array([[123, 123, 134, 142, 121, 131, 119, 136, 122, 133, 130, 121, 135,
        143, 149],
       [145, 129, 127, 114, 149, 123, 134, 129, 135, 135, 125, 132, 121,
        116, 129],
       [126, 131, 127, 119, 123, 133, 132, 122, 136, 131, 118, 133, 121,
        125, 122],
       [134, 118, 125, 121, 156, 132, 125, 119, 114, 114, 122, 116, 129,
        113, 122],
       [108, 114, 116, 136, 120, 131, 129, 136, 137, 119, 128, 123, 130,
        142, 137],
       [135, 114, 123, 127, 125, 125, 132, 135, 122, 132, 131, 118, 132,
        132, 128],
       [136, 116, 121, 120, 141, 123, 120, 134, 130, 140, 123, 130, 126,
        121, 121],
       [120, 121, 117, 133, 137, 146, 118, 116, 128, 139, 128, 125, 115,
        147, 137],
       [125, 121, 125, 116, 130, 130, 127, 138, 141, 106, 135, 126, 145,
        115, 125]])
The entry just right of the centre entry is 137
The entry just left of the largest entry -> 121
The entry just right of the smallest entry: 135
The smallest entry: 106
The 5th entry in reading order? 121
The 1st entry in reading order? 123
The centre entry? 136
The entry just right of the largest entry -> 132

W =
117,136,130,125,125,130,130,113,130,113
118,124,118,138,116,139,150,125,145,132
114,125,128,136,134,124,132,121,140,149
112,118,136,140,135,127,137,126,143,142
123,138,125,123,115,143,129,122,131,121
111,123,138,135,138,127,139,127,143,134
113,135,122,130,126,136,131,113,136,131
127,129,117,129,115,141,135,128,137,136
114,132,117,131,114,135,126,118,128,125
118,130,126,131,117,136,128,119,131,113
119,132,116,130,122,132,144,117,145,141
120,119,121,132,123,128,133,129,148,143
115,128,120,130,114,135,123,128,133,129
117,120,123,135,115,132,126,134,144,127
121,137,115,128,111,146,133,124,137,122
128,114,130,143,137,119,144,137,146,132
Indices start at 0.
The entry just right of the largest entry -> 125
The entry in row 0 and column 1?
A: 136
The entry in row 2 and column 0 is 114
The entry at row 1, column 1: 124
The entry in the bottom-left corner?
A: 128
The entry directly above the largest entry -> 130
The top-right entry?
A: 113
The largest entry -> 150
The entry at row 1, column 0?
A: 118
The entry in row 0 and column 2?
A: 130
The entry in row 0 and column 0 -> 117
The bottom entry of the column that holds the largest entry?
A: 144
The entry at row 2, column 1: 125
The entry in row 2 and column 2?
A: 128
The bottom-right entry?
A: 132
The entry directly below the largest entry?
A: 132

[[128 127 123 127 125 135 130 129 120 135 126 127 120 123]
 [137 120 124 122 127 133 123 123 136 129 128 127 139 117]
 [128 126 123 128 124 135 129 129 120 134 127 127 121 123]
 [139 115 113 120 119 145 126 124 126 139 126 125 130 104]
 [121 135 138 133 134 117 127 130 133 120 130 130 132 142]
 [127 130 133 129 132 122 126 126 136 122 128 129 135 133]
 [117 139 133 135 129 124 134 134 112 129 130 129 113 142]
 [128 129 133 128 133 122 125 128 136 123 128 130 135 133]
 [127 128 129 128 127 129 128 128 128 127 129 129 127 128]
 [120 135 126 132 125 130 135 133 111 132 127 129 111 135]
 [127 129 123 129 124 135 133 132 114 135 127 127 115 126]
 [133 121 118 124 122 138 128 127 123 136 126 126 125 113]
 [131 126 128 126 129 127 126 126 134 126 128 128 133 126]
 [134 121 123 124 125 134 126 126 132 131 127 127 132 119]
 [126 129 139 130 137 116 123 125 145 116 130 131 141 139]]
Rows and columns are numbered from 0.
Which number is the bottom-left entry?
Answer: 126
Which number is the entry at row 2, column 0?
Answer: 128
The entry in row 0 and column 1 is 127
Which number is the entry at row 2, column 2?
Answer: 123
Which number is the entry in row 0 and column 2?
Answer: 123
Which number is the entry at row 1, column 0?
Answer: 137
Which number is the entry in row 1 and column 1?
Answer: 120
Which number is the entry in the top-right corner?
Answer: 123
The entry in row 2 and column 1 is 126
Which number is the entry in the top-left corner?
Answer: 128
Which number is the smallest entry?
Answer: 104
The entry directly above the smallest entry is 123
The bottom-right entry -> 139

A =
[[116 142 125 117 119 119 108]
 [114 140 118 121 121 121 107]
 [110 131 114 108 126 129 108]
 [113 127 112 106 116 136 109]]
Counting starts at 0.
The entry at row 2, column 0?
A: 110
The bottom entry of the column that holds the smallest entry -> 106
The entry directly above the smallest entry is 108
The top entry of the column that holds the smallest entry?
A: 117
The entry directly below 126 -> 116
The entry just right of the largest entry?
A: 125
The entry just right of 110: 131
The entry at row 1, column 2: 118
The entry in the bottom-left corner -> 113
The top-right entry?
A: 108

x = [[142, 134, 106, 114, 155], [109, 130, 146, 131, 120], [134, 123, 128, 130, 125], [122, 137, 138, 130, 119], [145, 129, 101, 118, 157], [113, 118, 148, 138, 112]]
What is the entry just left of 148? 118
What is the entry just left of 125? 130
The entry just left of 146 is 130
